Below are the code and all the weights of a small trained network. Each question names an input and a class and asks about switching units off, where a switched-off unit gives its printed mean instead of its output.

import numpy as np


def w(rows, s, z=0):
    codes = np.array(rows[::2]) - 128.0
    scale = np.full(codes.shape[1], s)
    scale[-1] = z or s
    return codes * scale


def f(y):
    return np.maximum(y, 0)


def log_softmax(a):
    a = a - a.max(-1, keepdims=True)
    return a - np.log(np.exp(a).sum(-1, keepdims=True))


def net(x, mask):
    res = np.array(x, float).reshape(1, 7) / 4 @ E
    y = f(res @ A[0][:, :-1].T + A[0][:, -1])
    res = res + np.where(mask, y, B[0][:, -1]) @ B[0][:, :-1]
    return log_softmax(res[-1] @ U[:, :-1].T + U[:, -1])


A, B = {}, {}
E = w([
[132,190,137,3,177,194,148],'x0',
[42,122,168,167,136,224,45],'x1',
[174,186,148,153,196,128,68],'x2',
[103,207,178,152,150,149,161],'x3',
[115,170,112,169,146,132,110],'x4',
[84,67,217,71,74,174,210],'x5',
[187,109,187,120,134,59,108],'x6',
],0.011)
A[0] = w([
[90,110,98,103,144,185,110,200],'N0',
[106,27,13,106,135,155,197,159],'N1',
[86,133,72,103,128,123,134,118],'N2',
[157,83,215,128,101,94,223,115],'N3',
[102,64,181,186,133,125,31,148],'N4',
[123,65,157,107,45,114,202,99],'N5',
[199,205,173,40,153,163,149,58],'N6',
[135,166,150,2,141,134,201,253],'N7',
[167,200,108,213,146,21,126,129],'N8',
[21,197,161,159,152,235,156,100],'N9',
],0.0097,0.0044)
B[0] = w([
[117,170,127,112,29,159,143,191],'N0',
[89,132,65,107,56,117,201,222],'N1',
[122,140,109,125,118,147,128,156],'N2',
[119,85,174,160,176,68,152,231],'N3',
[116,32,118,173,133,196,48,221],'N4',
[68,99,184,123,110,35,182,235],'N5',
[140,155,129,50,211,174,75,203],'N6',
[137,138,142,2,142,117,135,249],'N7',
[143,162,82,187,226,47,75,253],'N8',
[138,235,225,214,90,165,150,250],'N9',
],0.0088,0.013)
U = w([
[165,153,25,189,210,63,64,235],'0',
[114,6,118,153,113,192,48,254],'1',
[97,135,15,93,55,128,179,93],'2',
[98,52,192,102,124,63,180,111],'3',
[139,150,141,22,203,162,113,117],'4',
[111,202,214,161,98,195,129,36],'5',
],0.011,0.0018)

Each question gives the input, the list of numbers given to net, and the class t.
The units are the neurons (one row each of A and B). Each row of codes is followed by its name. A weight is (code - 128) times the scale printed after its matrix; where a second scale follows, it is the last column's (A, B and U).
mask holds one flag per neuron, in row order. A switched-off neuron (its flag False) gives its mean, the last column of its row in B, instead of its output. The means were averaged over made-up inputs and are rounded, as every weight is.
A unit's drop is (log p(t) with every unit on - log p(t) with that unit switched off) / (log p(t) with every unit on - log p(t) with every unit switched off).
The circuit of an input: a set's keep is (log p(t) with only the set's units on - log p(t) with every unit switched off) / (log p(t) with every unit on - log p(t) with every unit switched off). Starting from all 10 units, units are removed one at a time, each time the one whose removal leaves the highest keep (on an exact tie, the one counted first), for as long as the keep stays at least 0.8.
units of the circuit, in order: the units of the circuit, biggest drop first
most important unit: the unit with the biggest drop
k most important neurons: the k neurons with the biggest drops, biggest first
drop when u is switched off: that unit's drop, to one decimal
input [8,-4,6,3,5,-6,-7], class 4: 2 most important neurons : [N6 N7]
input [4,-3,-3,-2,-6,-6,7], class 4: units of the circuit, in order : [N7 N6]
input [3,-2,-7,7,5,-1,1], class 4: 3 most important neurons : [N7 N0 N6]
input [1,1,-8,-4,-7,-4,3], class 2: most important unit : N1
input [-5,-3,8,-2,1,6,5], class 0: units of the circuit, in order : [N8 N7]
input [6,8,-5,0,-8,2,5], class 5: 2 most important neurons : [N9 N0]
input [3,5,-5,0,-8,-2,2], class 2: 2 most important neurons : [N3 N9]
input [-3,4,-2,0,-8,0,0], class 1: 2 most important neurons : [N4 N7]
input [-5,5,-1,6,4,-8,-8], class 5: 2 most important neurons : [N9 N0]
input [2,6,7,-4,-4,4,2], class 1: drop when N4 is switched off : 0.9
input [6,5,-5,-8,2,-8,8], class 1: drop when N3 is switched off : 0.0
input [-5,0,-2,2,6,1,3], class 0: drop when N8 is switched off : 0.1
